Below are the code and all the weights of a small trained network. Each question names an input and a target symbol and asks about switching units off, where a switched-off unit gives its printed mean instead of its output.

import numpy as np


def w(rows, s, z=0):
    codes = np.array(rows[::2]) - 128.0
    scale = np.full(codes.shape[1], s)
    scale[-1] = z or s
    return codes * scale


def norm(h):
    return h / np.sqrt((h * h).mean(-1, keepdims=True) + 1e-5)


def f(y):
    return np.maximum(y, 0)


def softmax(a):
    e = np.exp(a - a.max(-1, keepdims=True))
    return e / e.sum(-1, keepdims=True)


def log_softmax(a):
    a = a - a.max(-1, keepdims=True)
    return a - np.log(np.exp(a).sum(-1, keepdims=True))


def net(x, mask):
    ids = ['βγδεζμξπτφ'.index(c) for c in x.split()]
    T = len(ids)
    res = E[ids] + P[:T]
    u = 0
    for l in range(3):
        q, k, v = (norm(res) @ M[l].T for M in (Q, K, V))
        z = softmax(np.where(np.tri(T) > 0, q @ k.T / 2**0.5, -1e9)) @ v
        res = res + np.where(mask[u], z, O[l][:, -1]) @ O[l][:, :-1]
        u += 1
        y = f(norm(res) @ A[l][:, :-1].T + A[l][:, -1])
        res = res + np.where(mask[u : u + 4], y, B[l][:, -1]) @ B[l][:, :-1]
        u += 4
    return log_softmax(norm(res)[-1] @ U[:, :-1].T + U[:, -1])


Q, K, V, O, A, B = {}, {}, {}, {}, {}, {}
E = w([
[83,94,115,62,191,147,98,139,98,79,125],'β',
[160,86,143,81,115,83,124,155,108,152,155],'γ',
[96,125,68,90,39,101,125,122,155,147,163],'δ',
[129,91,166,62,71,126,208,110,213,102,177],'ε',
[173,98,133,77,150,192,117,94,105,140,113],'ζ',
[60,62,135,67,107,133,90,154,110,140,35],'μ',
[43,116,87,161,176,127,87,113,124,130,196],'ξ',
[152,164,201,249,105,156,70,178,94,154,113],'π',
[95,49,131,112,200,174,25,80,170,62,66],'τ',
[66,98,152,129,123,149,42,147,127,153,145],'φ',
],0.018)
P = w([
[169,194,111,179,77,120,140,94,203,130,68],'0',
[120,96,118,28,83,185,91,78,82,74,78],'1',
[61,132,83,80,228,109,145,167,254,92,196],'2',
[172,118,65,147,121,173,101,157,139,137,77],'3',
[104,102,165,83,88,155,87,100,102,55,135],'4',
[20,122,116,133,167,135,163,132,199,168,119],'5',
[201,119,76,154,108,156,105,171,101,139,87],'6',
[107,79,189,114,84,167,108,83,84,79,153],'7',
[53,131,114,131,176,130,135,156,188,155,175],'8',
[250,128,85,147,140,142,124,189,123,88,140],'9',
[120,115,204,157,91,171,97,101,83,51,144],'10',
[87,131,135,158,156,181,135,193,187,163,193],'11',
],0.012)
Q[0] = w([
[186,116,7,97,162,92,125,198,182,131,161],'L0H1',
[146,32,186,62,43,254,82,155,89,58,132],'L0H1',
],0.005)
K[0] = w([
[110,146,229,83,169,152,134,126,45,142,254],'L0H1',
[64,133,189,152,69,160,95,66,147,154,151],'L0H1',
],0.0065)
V[0] = w([
[122,2,114,120,135,149,128,81,103,179,160],'L0H1',
[103,113,108,121,128,177,157,151,94,114,148],'L0H1',
],0.0057)
O[0] = w([
[120,88,170,95,98,245,135,141,121,181,28,251],'L0H1',
[97,190,68,84,139,145,103,47,78,168,140,125],'L0H1',
],0.011,0.0021)
A[0] = w([
[164,179,155,79,91,131,129,101,84,139,135,158],'L0N1',
[106,117,153,126,173,141,220,208,120,255,218,108],'L0N2',
[182,189,202,206,148,105,165,131,114,151,132,138],'L0N3',
[191,92,128,110,100,113,120,86,202,97,98,2],'L0N4',
],0.0074,0.00068)
B[0] = w([
[2,159,201,116,121,108,137,122,113,110,102,191],'L0N1',
[73,158,139,113,168,176,199,221,76,108,127,255],'L0N2',
[92,112,113,42,146,45,86,155,121,119,154,189],'L0N3',
[119,58,55,152,159,148,124,74,40,180,135,238],'L0N4',
],0.011,0.0036)
Q[1] = w([
[19,76,231,77,2,149,67,76,38,35,195],'L1H1',
[87,106,77,112,115,219,172,218,71,206,71],'L1H1',
],0.0079)
K[1] = w([
[196,76,117,245,121,1,143,26,126,150,97],'L1H1',
[82,176,234,167,157,254,134,148,40,121,180],'L1H1',
],0.0058)
V[1] = w([
[53,130,78,255,103,252,65,155,126,87,171],'L1H1',
[182,236,133,128,156,170,165,69,95,137,173],'L1H1',
],0.008)
O[1] = w([
[118,82,110,113,183,34,93,128,210,179,172,209],'L1H1',
[102,232,242,150,194,3,172,61,146,89,116,1],'L1H1',
],0.015,0.0061)
A[1] = w([
[225,132,72,141,155,105,90,112,105,91,2,68],'L1N1',
[197,91,17,105,87,176,64,123,83,180,152,128],'L1N2',
[195,118,51,164,81,144,133,156,61,71,114,226],'L1N3',
[11,152,192,129,195,136,72,182,142,201,150,253],'L1N4',
],0.0078,0.0015)
B[1] = w([
[127,166,187,130,104,57,197,165,66,180,98,142],'L1N1',
[190,138,195,197,66,126,191,195,164,89,151,248],'L1N2',
[2,68,99,130,215,44,110,79,108,135,202,175],'L1N3',
[129,103,82,35,67,163,178,79,165,85,133,207],'L1N4',
],0.01,0.014)
Q[2] = w([
[87,33,207,106,27,128,71,51,115,96,182],'L2H1',
[162,180,170,101,209,173,1,55,2,89,165],'L2H1',
],0.0053)
K[2] = w([
[21,255,112,170,126,18,79,94,58,112,124],'L2H1',
[92,231,216,127,124,30,211,163,77,122,170],'L2H1',
],0.0055)
V[2] = w([
[216,144,83,46,44,136,182,200,138,172,140],'L2H1',
[186,254,44,91,176,61,221,179,119,150,127],'L2H1',
],0.0063)
O[2] = w([
[168,145,67,83,79,74,253,158,143,108,90,207],'L2H1',
[53,68,189,129,39,95,193,172,190,130,146,1],'L2H1',
],0.013,0.008)
A[2] = w([
[194,84,68,187,170,48,112,187,232,254,155,49],'L2N1',
[211,136,79,95,88,168,188,145,170,59,178,135],'L2N2',
[105,80,216,126,94,181,37,80,23,85,118,47],'L2N3',
[161,132,59,76,124,168,111,102,157,128,78,252],'L2N4',
],0.007,0.0026)
B[2] = w([
[77,255,78,149,227,133,106,142,154,157,93,196],'L2N1',
[168,130,217,155,170,86,134,105,133,120,130,249],'L2N2',
[124,208,134,132,171,113,159,103,139,152,190,167],'L2N3',
[117,201,172,127,91,130,121,58,124,155,122,219],'L2N4',
],0.012)
U = w([
[55,83,202,129,100,148,120,142,189,99,102,252],'β',
[111,174,95,68,94,243,199,238,71,107,67,176],'γ',
[193,103,221,143,95,59,175,100,102,99,81,134],'δ',
[124,164,69,160,239,148,118,67,2,196,92,68],'ε',
[117,238,170,60,129,105,179,33,184,160,80,117],'ζ',
[189,21,68,81,62,129,109,165,84,81,134,89],'μ',
[40,109,14,75,165,56,175,86,144,156,135,127],'ξ',
[136,83,135,144,157,118,152,122,88,108,249,65],'π',
[215,161,134,131,144,221,72,125,216,159,106,92],'τ',
[159,88,80,129,171,64,95,194,123,150,161,190],'φ',
],0.0096,0.003)

Each question gives the input, a string of symbols that net reads in full, and the target symbol t.
The units are the heads (2 rows each of Q, K, V and O) and the neurons (one row each of A and B). Each row of codes is followed by its name. A weight is (code - 128) times the scale printed after its matrix; where a second scale follows, it is the last column's (O, A, B and U).
mask holds one flag per unit, layer by layer, with each layer's heads first. A switched-off unit (its flag False) gives its mean, the last column of its rows in O or B, instead of its output. The means were averaged over made-up inputs and are rounded, as every weight is.
A unit's drop is (log p(t) with every unit on - log p(t) with that unit switched off) / (log p(t) with every unit on - log p(t) with every unit switched off).
The circuit of an input: a set's keep is (log p(t) with only the set's units on - log p(t) with every unit switched off) / (log p(t) with every unit on - log p(t) with every unit switched off). Starting from the 12 units with the biggest drops (on a tie, the unit counted first), units are removed one at a time, each time the one whose removal leaves the highest keep (on an exact tie, the one counted first), for as long as the keep stays at least 0.8.
circuit, biggest first: the units of the circuit, biggest drop first
k most important neurons: the k neurons with the biggest drops, biggest first
top k neurons in layer l: the k neurons of layer l with the biggest drops, biggest first
input γ γ τ ζ γ γ ε φ, target γ: circuit, biggest first	[L1H1]
input φ τ ζ ε ζ ζ π γ δ ζ ζ, target φ: circuit, biggest first	[L0H1 L1H1]
input π δ π γ γ τ μ ε ζ γ ε, target π: top 2 neurons in layer 2	[L2N3 L2N4]
input γ ε π, target γ: circuit, biggest first	[L0N3 L1H1]
input δ μ ζ ε ζ π φ γ ε, target γ: 2 most important neurons	[L0N3 L0N2]
input φ δ γ μ τ π ξ δ ε β ε, target φ: circuit, biggest first	[L1H1 L0H1]
input ζ π β, target ζ: top 3 neurons in layer 1	[L1N3 L1N2 L1N4]
input δ δ δ τ π β ξ π, target δ: circuit, biggest first	[L0N3 L2N1 L0N2 L1H1]
input β ζ μ μ π, target β: 2 most important neurons	[L1N2 L1N4]
input β ζ β γ ζ γ μ β φ γ φ, target β: circuit, biggest first	[L2H1 L1H1 L0H1]
input β ξ γ γ ζ ζ μ δ γ π, target φ: top 2 neurons in layer 0	[L0N3 L0N2]
input φ γ γ φ ε δ ζ ξ ζ μ ζ π, target ζ: 3 most important neurons	[L1N4 L1N3 L2N4]
input ζ ζ β ε β μ, target ζ: 4 most important neurons	[L2N4 L0N4 L1N3 L1N4]
input τ δ φ, target τ: circuit, biggest first	[L1N3]
input δ μ ζ ζ ζ ζ π δ, target δ: top 2 neurons in layer 2	[L2N1 L2N2]
input β π β τ ξ ξ γ μ φ ζ μ, target β: 3 most important neurons	[L1N2 L0N3 L1N4]
input δ β φ ζ ε ε β π, target δ: top 2 neurons in layer 2	[L2N2 L2N1]
input ξ ε π, target ξ: 2 most important neurons	[L1N2 L0N4]
input γ γ τ φ ε ζ τ, target ε: 2 most important neurons	[L1N4 L1N1]
input π ζ ε ξ β ε γ π π τ, target ε: circuit, biggest first	[L0N4]
input ε ζ π ε ζ, target ε: 3 most important neurons	[L1N4 L1N3 L0N1]
input β ζ ζ γ γ β μ γ β ε ε π, target γ: top 3 neurons in layer 0	[L0N3 L0N2 L0N4]
input ε ξ τ β φ, target ε: circuit, biggest first	[L1H1 L2H1 L1N3]
